Below is a small trained network, with its code and all its weights. Each question gives an input and a target symbol and asks what happens when units are switched off, that is, made to give their printed mean instead of their output.

import numpy as np


def w(rows, s, z=0):
    codes = np.array(rows[::2]) - 128.0
    scale = np.full(codes.shape[1], s)
    scale[-1] = z or s
    return codes * scale


def softmax(a):
    e = np.exp(a - a.max(-1, keepdims=True))
    return e / e.sum(-1, keepdims=True)


def log_softmax(a):
    a = a - a.max(-1, keepdims=True)
    return a - np.log(np.exp(a).sum(-1, keepdims=True))


def net(x, mask):
    ids = ['ΔΛΞΦΨΩαβγεζθμπστ'.index(c) for c in x.split()]
    T = len(ids)
    res = E[ids] + P[:T]
    u = 0
    for l in range(3):
        r = res
        for j in range(2):
            rows = slice(4 * j, 4 * j + 4)
            q, k, v = (r @ M[l][rows].T for M in (Q, K, V))
            z = softmax(np.where(np.tri(T) > 0, q @ k.T / 4**0.5, -1e9)) @ v
            o = O[l][rows]
            res = res + np.where(mask[u + j], z, o[:, -1]) @ o[:, :-1]
        u += 2
    return log_softmax(res[-1] @ U[:, :-1].T + U[:, -1])


Q, K, V, O = {}, {}, {}, {}
E = w([
[196,151,96,72,190,131,90,123],'Δ',
[141,101,50,128,134,126,123,172],'Λ',
[148,166,238,151,172,125,92,103],'Ξ',
[139,158,125,175,160,146,178,82],'Φ',
[97,234,107,97,138,94,97,143],'Ψ',
[65,145,97,182,44,239,96,140],'Ω',
[163,99,149,94,126,166,127,65],'α',
[136,156,83,92,251,78,104,93],'β',
[158,92,211,198,139,166,136,119],'γ',
[107,136,149,116,83,134,53,202],'ε',
[106,105,165,113,150,107,109,51],'ζ',
[106,38,123,165,79,156,119,183],'θ',
[60,74,130,146,134,113,99,151],'μ',
[134,141,177,194,177,137,140,176],'π',
[120,49,112,143,152,133,151,87],'σ',
[164,191,200,154,96,179,126,148],'τ',
],0.018)
P = w([
[160,88,89,93,208,197,76,142],'0',
[125,138,140,7,63,195,99,237],'1',
[96,117,128,114,106,150,29,29],'2',
[111,154,154,119,166,222,246,193],'3',
[224,122,142,228,84,39,95,106],'4',
[91,170,146,192,205,215,97,90],'5',
],0.011)
Q[0] = w([
[176,60,129,97,107,94,91,130],'L0H0',
[181,84,136,174,129,108,72,113],'L0H0',
[146,85,194,149,218,153,58,163],'L0H0',
[56,179,75,170,172,190,105,103],'L0H0',
[131,196,202,143,92,100,154,166],'L0H1',
[53,49,81,97,54,240,148,138],'L0H1',
[52,93,236,142,189,190,129,104],'L0H1',
[128,159,118,138,219,87,255,131],'L0H1',
],0.0081)
K[0] = w([
[99,141,99,97,103,216,158,165],'L0H0',
[128,186,197,86,112,117,170,145],'L0H0',
[162,185,108,173,100,20,209,120],'L0H0',
[168,168,126,144,52,150,44,146],'L0H0',
[98,178,236,177,86,114,194,207],'L0H1',
[68,61,146,108,84,253,154,187],'L0H1',
[48,150,216,177,152,133,190,95],'L0H1',
[179,110,119,86,221,68,223,174],'L0H1',
],0.0071)
V[0] = w([
[100,229,190,121,121,140,86,182],'L0H0',
[156,76,154,111,185,138,55,170],'L0H0',
[185,33,120,134,200,136,87,134],'L0H0',
[203,113,168,42,100,155,188,130],'L0H0',
[105,129,246,101,194,14,142,154],'L0H1',
[142,145,173,106,55,25,204,93],'L0H1',
[96,157,114,161,226,109,148,104],'L0H1',
[212,136,1,127,139,134,59,81],'L0H1',
],0.007)
O[0] = w([
[116,188,108,169,140,138,82,97,195],'L0H0',
[103,146,204,191,113,27,173,141,236],'L0H0',
[185,159,128,154,254,89,122,131,209],'L0H0',
[197,90,71,177,161,86,173,148,149],'L0H0',
[120,114,44,93,153,129,61,150,117],'L0H1',
[176,58,44,92,93,168,53,120,3],'L0H1',
[118,163,34,114,105,142,98,89,122],'L0H1',
[97,148,188,142,18,132,158,97,87],'L0H1',
],0.0079,0.0069)
Q[1] = w([
[139,135,217,214,212,96,114,123],'L1H0',
[40,139,158,108,138,229,130,129],'L1H0',
[138,107,102,125,129,176,114,159],'L1H0',
[147,123,110,117,46,98,183,121],'L1H0',
[77,137,106,18,161,161,233,215],'L1H1',
[255,78,171,125,28,92,42,159],'L1H1',
[70,103,131,143,87,123,79,43],'L1H1',
[126,32,145,53,78,150,139,154],'L1H1',
],0.0085)
K[1] = w([
[105,118,119,195,78,212,154,159],'L1H0',
[203,124,178,168,79,61,143,123],'L1H0',
[85,11,20,176,208,135,117,146],'L1H0',
[119,91,177,102,134,115,186,142],'L1H0',
[101,151,227,223,126,85,85,68],'L1H1',
[21,171,134,102,255,205,246,133],'L1H1',
[201,129,143,59,105,178,133,241],'L1H1',
[76,165,232,67,118,80,148,118],'L1H1',
],0.0074)
V[1] = w([
[166,52,147,159,148,164,135,165],'L1H0',
[104,180,108,179,116,133,132,166],'L1H0',
[138,91,137,99,185,67,68,126],'L1H0',
[163,160,115,174,141,199,86,110],'L1H0',
[102,197,109,125,201,129,65,58],'L1H1',
[46,131,57,144,134,67,175,172],'L1H1',
[156,253,117,94,69,102,108,178],'L1H1',
[116,143,113,202,140,200,68,220],'L1H1',
],0.011)
O[1] = w([
[121,180,108,83,123,110,134,109,175],'L1H0',
[133,141,111,96,126,185,176,130,255],'L1H0',
[92,145,148,157,99,72,171,144,65],'L1H0',
[119,135,137,74,59,117,146,95,190],'L1H0',
[137,183,182,147,77,146,61,61,250],'L1H1',
[125,140,134,140,253,224,118,109,42],'L1H1',
[158,208,82,170,110,158,97,206,98],'L1H1',
[119,244,170,43,118,115,169,147,225],'L1H1',
],0.011,0.0079)
Q[2] = w([
[27,115,182,137,123,157,20,149],'L2H0',
[223,128,93,78,96,204,145,213],'L2H0',
[14,137,222,184,150,81,98,115],'L2H0',
[98,128,63,129,53,21,110,197],'L2H0',
[204,107,166,148,224,145,220,55],'L2H1',
[137,186,121,105,123,145,141,36],'L2H1',
[44,113,3,185,82,10,125,92],'L2H1',
[128,206,130,204,156,182,188,48],'L2H1',
],0.0039)
K[2] = w([
[252,124,86,119,166,154,181,61],'L2H0',
[70,158,142,125,100,141,87,145],'L2H0',
[109,180,105,132,37,101,167,162],'L2H0',
[132,88,203,161,159,136,139,130],'L2H0',
[73,106,56,125,123,140,101,119],'L2H1',
[136,87,131,31,109,140,101,77],'L2H1',
[254,115,116,99,119,44,81,162],'L2H1',
[99,125,57,109,31,163,123,170],'L2H1',
],0.0068)
V[2] = w([
[147,157,121,183,149,124,195,88],'L2H0',
[163,120,134,94,167,157,136,129],'L2H0',
[72,100,173,154,102,148,177,165],'L2H0',
[60,138,152,137,89,142,88,176],'L2H0',
[254,147,125,115,129,154,186,96],'L2H1',
[118,150,92,128,167,157,158,103],'L2H1',
[114,136,122,143,142,151,158,153],'L2H1',
[174,193,120,171,151,78,169,146],'L2H1',
],0.0098)
O[2] = w([
[151,67,101,11,88,190,38,208,216],'L2H0',
[70,179,152,132,88,60,88,178,92],'L2H0',
[106,58,152,175,108,220,232,160,151],'L2H0',
[69,110,51,103,131,130,137,104,188],'L2H0',
[254,77,122,57,58,97,53,179,211],'L2H1',
[126,156,169,78,201,159,11,138,96],'L2H1',
[90,157,112,97,160,70,178,142,121],'L2H1',
[246,120,139,152,132,99,135,35,250],'L2H1',
],0.0062,0.011)
U = w([
[196,164,92,226,119,85,132,169,132],'Δ',
[159,165,117,112,202,124,121,154,164],'Λ',
[91,204,169,180,44,92,132,70,1],'Ξ',
[136,95,127,67,96,210,92,126,209],'Φ',
[112,206,86,141,144,162,104,103,142],'Ψ',
[114,172,111,85,121,152,135,123,75],'Ω',
[110,77,77,149,83,68,134,118,248],'α',
[117,161,178,183,153,163,91,78,25],'β',
[76,141,164,42,101,28,194,65,124],'γ',
[146,255,100,163,165,98,218,155,99],'ε',
[62,117,149,169,105,135,114,55,203],'ζ',
[110,163,115,63,210,78,193,119,49],'θ',
[62,183,165,121,193,155,150,60,135],'μ',
[123,213,159,86,176,91,104,111,95],'π',
[82,95,138,109,171,122,116,69,193],'σ',
[143,186,74,103,73,87,143,164,111],'τ',
],0.0062,0.0049)

Each question gives the input, a string of symbols that net reads in full, and the target symbol t.
The units are the heads (4 rows each of Q, K, V and O). Each row of codes is followed by its name. A weight is (code - 128) times the scale printed after its matrix; where a second scale follows, it is the last column's (O and U).
mask holds one flag per head, layer by layer. A switched-off head (its flag False) gives its mean, the last column of its rows in O, instead of its output. The means were averaged over made-up inputs and are rounded, as every weight is.
A unit's drop is (log p(t) with every unit on - log p(t) with that unit switched off) / (log p(t) with every unit on - log p(t) with every unit switched off).
The circuit of an input: a set's keep is (log p(t) with only the set's units on - log p(t) with every unit switched off) / (log p(t) with every unit on - log p(t) with every unit switched off). Starting from all 6 units, units are removed one at a time, each time the one whose removal leaves the highest keep (on an exact tie, the one counted first), for as long as the keep stays at least 0.8.
circuit, biggest first: the units of the circuit, biggest drop first
unit that matters most: the unit with the biggest drop
which heads matter: for each layer, one digit per head in row order, 1 if its drop is at least 0.15 and else 0, layers parted by /
input β Ξ Δ, target Ξ: unit that matters most => L1H1
input γ γ Δ γ Ψ, target γ: which heads matter => 01 / 01 / 00
input π γ γ Ξ, target γ: which heads matter => 00 / 11 / 00
input Λ Ξ γ Ξ Ψ α, target Ψ: circuit, biggest first => (L0H1 L1H1)
input ζ α ζ γ, target ζ: which heads matter => 00 / 01 / 01
input Ω Ψ γ Δ π Ξ, target π: circuit, biggest first => (L2H0 L1H0 L0H1 L1H1)
input Δ Ξ ζ Λ α, target Λ: circuit, biggest first => (L1H1 L0H0)
input α ζ γ, target ζ: circuit, biggest first => (L1H1 L2H1)
input ε Φ Ω, target Φ: circuit, biggest first => (L0H1 L1H0 L2H1)
input Ξ α γ, target α: circuit, biggest first => (L1H1 L0H1)
input Φ Δ Ξ θ Ξ Ξ, target Ξ: circuit, biggest first => (L0H1 L1H1 L1H0 L0H0)
input Ω γ γ γ Ξ σ, target π: which heads matter => 01 / 10 / 11
input Ψ γ γ γ Ξ γ, target Ξ: circuit, biggest first => (L1H1 L0H1 L1H0)
input Δ γ γ α β, target α: circuit, biggest first => (L0H1 L1H1)
input γ ε γ, target ε: which heads matter => 00 / 01 / 00
input Ω θ ε π Ψ Ω, target Ψ: which heads matter => 11 / 11 / 00
input Λ Ξ γ α μ Ξ, target μ: circuit, biggest first => (L1H1 L0H0)
input γ μ Ξ Ξ, target Ξ: circuit, biggest first => (L1H1 L0H1 L1H0)
input Ξ Ξ θ Ξ, target θ: circuit, biggest first => (L1H1 L0H1)
input Ξ ζ π Ξ Ω Ψ, target Φ: circuit, biggest first => (L1H0 L0H0)
input α γ θ, target γ: unit that matters most => L0H1
input Δ μ α, target μ: which heads matter => 01 / 11 / 01
input γ σ γ Ω γ γ, target Φ: which heads matter => 01 / 11 / 01
input γ Ω ζ, target Φ: which heads matter => 01 / 10 / 01
input π Φ π Ξ Φ, target Ξ: which heads matter => 11 / 11 / 00
